Below are the code and all the weights of a small trained network. Each question names an input and a class and asks about switching units off, where a switched-off unit gives its printed mean instead of its output.

import numpy as np


def w(rows, s, z=0):
    codes = np.array(rows[::2]) - 128.0
    scale = np.full(codes.shape[1], s)
    scale[-1] = z or s
    return codes * scale


def f(y):
    return np.maximum(y, 0)


def log_softmax(a):
    a = a - a.max(-1, keepdims=True)
    return a - np.log(np.exp(a).sum(-1, keepdims=True))


def net(x, mask):
    res = np.array(x, float).reshape(1, 5) / 4 @ E
    y = f(res @ A[0][:, :-1].T + A[0][:, -1])
    res = res + np.where(mask, y, B[0][:, -1]) @ B[0][:, :-1]
    return log_softmax(res[-1] @ U[:, :-1].T + U[:, -1])


A, B = {}, {}
E = w([
[3,122,204,132,81,205,200],'x0',
[32,53,147,163,238,138,64],'x1',
[141,147,146,114,138,142,118],'x2',
[93,77,68,5,126,137,115],'x3',
[176,105,81,143,78,254,94],'x4',
],0.0093)
A[0] = w([
[153,152,80,143,190,116,91,41],'neuron 0',
[133,134,134,192,142,100,146,114],'neuron 1',
[108,145,106,19,164,130,142,189],'neuron 2',
[87,151,108,152,101,142,168,70],'neuron 3',
[103,104,125,169,144,109,120,128],'neuron 4',
[141,121,172,65,161,92,175,129],'neuron 5',
[153,197,168,249,137,139,98,118],'neuron 6',
[59,135,170,97,86,180,165,62],'neuron 7',
[64,90,134,173,220,132,81,173],'neuron 8',
[149,134,69,104,133,111,70,107],'neuron 9',
[144,114,94,177,103,192,94,68],'neuron 10',
[149,79,113,76,133,152,132,103],'neuron 11',
[128,168,115,126,93,103,174,255],'neuron 12',
[158,63,85,123,125,217,111,124],'neuron 13',
[84,133,115,140,165,48,149,152],'neuron 14',
[183,148,66,140,135,85,111,47],'neuron 15',
],0.012,0.0055)
B[0] = w([
[45,146,139,127,123,152,41,177],'neuron 0',
[115,81,138,177,79,112,130,169],'neuron 1',
[155,36,129,169,49,82,166,221],'neuron 2',
[66,184,146,83,108,123,37,156],'neuron 3',
[151,152,146,32,167,207,110,167],'neuron 4',
[142,188,73,231,214,138,171,183],'neuron 5',
[124,36,153,122,85,27,189,217],'neuron 6',
[25,128,143,198,118,137,56,205],'neuron 7',
[144,101,131,8,108,161,134,250],'neuron 8',
[70,113,197,200,78,152,94,193],'neuron 9',
[74,176,72,135,254,125,211,174],'neuron 10',
[115,87,174,159,136,52,194,171],'neuron 11',
[218,117,250,20,194,211,111,204],'neuron 12',
[118,140,66,161,165,153,214,200],'neuron 13',
[162,177,76,214,196,166,173,211],'neuron 14',
[65,202,140,98,102,127,19,194],'neuron 15',
],0.007,0.013)
U = w([
[45,192,118,143,116,130,54,99],'0',
[155,114,114,143,155,169,134,254],'1',
[124,76,100,135,99,67,183,93],'2',
[130,203,64,153,204,147,194,79],'3',
[153,153,124,5,147,172,134,85],'4',
],0.012,0.0088)

Each question gives the input, the list of numbers given to net, and the class t.
The units are the neurons (one row each of A and B). Each row of codes is followed by its name. A weight is (code - 128) times the scale printed after its matrix; where a second scale follows, it is the last column's (A, B and U).
mask holds one flag per neuron, in row order. A switched-off neuron (its flag False) gives its mean, the last column of its row in B, instead of its output. The means were averaged over made-up inputs and are rounded, as every weight is.
A unit's drop is (log p(t) with every unit on - log p(t) with that unit switched off) / (log p(t) with every unit on - log p(t) with every unit switched off).
The circuit of an input: a set's keep is (log p(t) with only the set's units on - log p(t) with every unit switched off) / (log p(t) with every unit on - log p(t) with every unit switched off). Starting from the 12 units with the biggest drops (on a tie, the unit counted first), units are removed one at a time, each time the one whose removal leaves the highest keep (on an exact tie, the one counted first), for as long as the keep stays at least 0.8.
circuit, biggest first: the units of the circuit, biggest drop first
unit that matters most: the unit with the biggest drop
top k neurons: the k neurons with the biggest drops, biggest first
drop of u: that unit's drop, to one decimal
input [-6,7,-5,-3,4], class 4: top neuron => neuron 8
input [-1,8,-1,-7,-4], class 4: top 3 neurons => neuron 8; neuron 4; neuron 2
input [3,3,-5,-8,-4], class 2: top 2 neurons => neuron 6; neuron 1
input [4,-7,5,0,-4], class 4: top 2 neurons => neuron 12; neuron 14
input [6,-6,8,4,-7], class 1: circuit, biggest first => neuron 12; neuron 2; neuron 5; neuron 7
input [7,-4,0,-1,-7], class 0: top 4 neurons => neuron 7; neuron 3; neuron 13; neuron 10
input [-5,-8,5,0,-6], class 4: top 2 neurons => neuron 12; neuron 15
input [-3,-1,7,6,-8], class 3: top 2 neurons => neuron 5; neuron 14
input [3,-5,4,0,-6], class 3: top 3 neurons => neuron 5; neuron 8; neuron 6
input [-8,-8,-2,5,-4], class 0: top 2 neurons => neuron 15; neuron 9
input [-8,7,-4,-4,-4], class 0: top 3 neurons => neuron 0; neuron 15; neuron 12
input [4,-1,2,1,4], class 0: top 4 neurons => neuron 7; neuron 14; neuron 8; neuron 5
input [-7,-3,-3,2,-8], class 3: top 2 neurons => neuron 14; neuron 5
input [-4,-3,0,-8,3], class 2: top neuron => neuron 6
input [-6,-4,-5,2,6], class 0: top 3 neurons => neuron 15; neuron 9; neuron 14
input [-8,-6,8,5,-7], class 0: drop of neuron 9 => 0.2
input [-3,5,4,-2,-8], class 3: drop of neuron 14 => 1.2
input [-4,-1,-1,-3,5], class 3: drop of neuron 2 => 0.4
input [-1,0,-7,4,8], class 3: drop of neuron 10 => 0.2
input [8,2,5,8,8], class 0: unit that matters most => neuron 7
